arr = array([114, 102, 126, 134, 119, 113])
arr[0]	114
arr[2]	126

M =
[[128 124 120 142 129]
 [153 130 138 129 126]
 [118 129 127 132 128]
 [126 130 123 131 127]
 [126 128 129 126 128]
 [140 129 125 122 127]
 [134 127 126 125 128]
 [132 128 131 136 126]
 [112 128 132 119 127]
 [135 127 131 133 131]
 [116 129 124 131 129]]
M[0][0] -> 128
M[5] -> [140, 129, 125, 122, 127]
M[1][3] -> 129
M[2][1] -> 129
M[9][0] -> 135
M[5][3] -> 122
M[4][4] -> 128
M[8] -> [112, 128, 132, 119, 127]
M[6] -> [134, 127, 126, 125, 128]
M[9][3] -> 133
M[9][4] -> 131
M[3][3] -> 131
M[4] -> [126, 128, 129, 126, 128]
M[10] -> [116, 129, 124, 131, 129]
M[8][4] -> 127
M[10][1] -> 129
M[7][0] -> 132
M[2][2] -> 127
M[4][2] -> 129
M[8][1] -> 128
M[9][1] -> 127

B =
[[134 140 125 134 126 133 122 134 129]
 [124 127 126 120 117 122 113 128 146]
 [114 115 148 130 144 115 148 114 126]
 [138 136 114 127 122 137 120 138 129]
 [136 132 138 137 144 137 144 131 133]
 [120 113 152 117 131 119 136 123 151]
 [146 147 116 138 128 146 124 142 126]
 [150 151 118 142 131 150 127 144 121]
 [145 145 116 134 122 144 116 142 134]
 [134 140 127 139 131 134 125 132 126]
 [126 134 129 143 142 126 136 121 123]
 [127 135 139 151 153 128 149 119 113]
 [120 123 137 125 129 119 127 122 141]]
B[0, 0] = 134
B[0] = [134, 140, 125, 134, 126, 133, 122, 134, 129]
B[10] = [126, 134, 129, 143, 142, 126, 136, 121, 123]
B[2, 1] = 115
B[2, 8] = 126
B[8] = [145, 145, 116, 134, 122, 144, 116, 142, 134]
B[3, 2] = 114
B[4, 4] = 144
B[5] = [120, 113, 152, 117, 131, 119, 136, 123, 151]
B[10, 0] = 126
B[:, 0] = [134, 124, 114, 138, 136, 120, 146, 150, 145, 134, 126, 127, 120]
B[1, 6] = 113
B[:, 3] = [134, 120, 130, 127, 137, 117, 138, 142, 134, 139, 143, 151, 125]
B[1, 5] = 122
B[10, 6] = 136
B[10, 8] = 123
B[10, 4] = 142
B[9, 1] = 140
B[10, 1] = 134
B[:, 1] = [140, 127, 115, 136, 132, 113, 147, 151, 145, 140, 134, 135, 123]
B[0, 4] = 126
B[:, 8] = [129, 146, 126, 129, 133, 151, 126, 121, 134, 126, 123, 113, 141]
B[11, 1] = 135
B[1, 4] = 117
B[:, 6] = [122, 113, 148, 120, 144, 136, 124, 127, 116, 125, 136, 149, 127]
B[8, 6] = 116
B[11, 2] = 139
B[1, 1] = 127
B[8, 2] = 116
B[2] = [114, 115, 148, 130, 144, 115, 148, 114, 126]
B[8, 4] = 122
B[12, 7] = 122
B[0, 5] = 133
B[3, 4] = 122
B[4, 3] = 137

data = ((106, 101, 99, 102, 119, 111, 135), (112, 155, 153, 147, 101, 133, 150), (100, 102, 154, 149, 102, 104, 100), (102, 103, 155, 154, 111, 101, 101), (154, 103, 113, 127, 155, 151, 114), (150, 104, 106, 108, 154, 141, 139))
Rows and columns are counted from 0.
(0, 0) -> 106
(0, 2) -> 99
(1, 4) -> 101
(0, 6) -> 135
(1, 2) -> 153
(2, 0) -> 100
(0, 1) -> 101
(1, 0) -> 112
(5, 4) -> 154
(4, 5) -> 151
(2, 5) -> 104
(4, 3) -> 127
(5, 1) -> 104
(5, 2) -> 106
(2, 4) -> 102
(3, 6) -> 101
(3, 0) -> 102
(2, 2) -> 154
(3, 2) -> 155

a = [132 120 158 134 138 130 124 128 132]
a[0]	132
a[8]	132

x = [140 143 105 126 132 107 114 153 121 125 111]
x[0]	140
x[1]	143
x[3]	126

grid =
[[119 121 130 130 124 119 120 125 119 132 128 122 120 119 131]
 [110 129 151 148 116 112 116 142 114 130 123 130 111 114 129]
 [130 111 123 123 135 127 123 117 125 135 135 111 130 125 135]
 [130 131 125 126 126 131 127 128 130 116 123 131 129 130 116]]
grid[0, 0]: 119
grid[0, 5]: 119
grid[:, 6]: [120, 116, 123, 127]
grid[1]: [110, 129, 151, 148, 116, 112, 116, 142, 114, 130, 123, 130, 111, 114, 129]
grid[:, 0]: [119, 110, 130, 130]
grid[0, 1]: 121
grid[:, 1]: [121, 129, 111, 131]
grid[0, 8]: 119
grid[3, 4]: 126
grid[2, 13]: 125
grid[3, 9]: 116
grid[2, 14]: 135
grid[:, 11]: [122, 130, 111, 131]
grid[0]: [119, 121, 130, 130, 124, 119, 120, 125, 119, 132, 128, 122, 120, 119, 131]
grid[1, 5]: 112
grid[1, 7]: 142
grid[3, 7]: 128
grid[0, 11]: 122
grid[0, 6]: 120

m =
[[140 130 121 120 130 126 142 123 125 113 114 137 139 105 130 128]
 [140 127 125 124 128 122 132 117 124 120 119 132 135 112 128 131]
 [141 125 128 126 126 119 126 113 124 125 122 128 131 117 127 133]
 [144 130 129 125 126 122 124 123 131 125 129 137 119 125 119 129]
 [139 127 122 122 130 123 138 118 123 116 113 132 141 105 132 130]
 [146 136 127 123 126 126 127 135 137 121 133 147 112 128 113 125]
 [144 126 133 129 123 117 115 114 128 131 132 130 118 129 119 134]]
Rows and columns are counted from 0.
(0, 0) -> 140
(2, 10) -> 122
(1, 0) -> 140
(1, 15) -> 131
(5, 7) -> 135
(2, 2) -> 128
(2, 12) -> 131
(6, 10) -> 132
(2, 4) -> 126
(4, 13) -> 105
(6, 2) -> 133
(0, 2) -> 121
(5, 5) -> 126
(3, 3) -> 125
(4, 0) -> 139
(4, 2) -> 122
(4, 10) -> 113
(1, 9) -> 120
(4, 14) -> 132
(0, 14) -> 130
(2, 11) -> 128
(5, 10) -> 133
(0, 6) -> 142
(5, 1) -> 136
(0, 5) -> 126
(5, 6) -> 127
(4, 7) -> 118
(3, 11) -> 137
(2, 13) -> 117
(3, 12) -> 119
(0, 11) -> 137
(2, 15) -> 133

X =
[[138 137 112 117 130 129 118]
 [141 125 126 142 144 104 117]
 [138 128 128 128 127 122 125]
 [137 139 128 139 126 126 122]
 [140 142 128 146 106 126 100]
 [139 120 125 148 131 129 129]
 [139 138 122 118 126 136 128]]
X[0, -7] = 138
X[-6] = [141, 125, 126, 142, 144, 104, 117]
X[0, -3] = 130
X[:, 1] = [137, 125, 128, 139, 142, 120, 138]
X[-1, -5] = 122
X[5, -6] = 120
X[-7, 2] = 112
X[1, 5] = 104
X[-2] = [139, 120, 125, 148, 131, 129, 129]
X[-7, -2] = 129
X[3, 4] = 126
X[4] = [140, 142, 128, 146, 106, 126, 100]
X[1, -4] = 142
X[-3, 4] = 106
X[0, 3] = 117
X[:, 4] = [130, 144, 127, 126, 106, 131, 126]
X[5, -4] = 148
X[0] = [138, 137, 112, 117, 130, 129, 118]
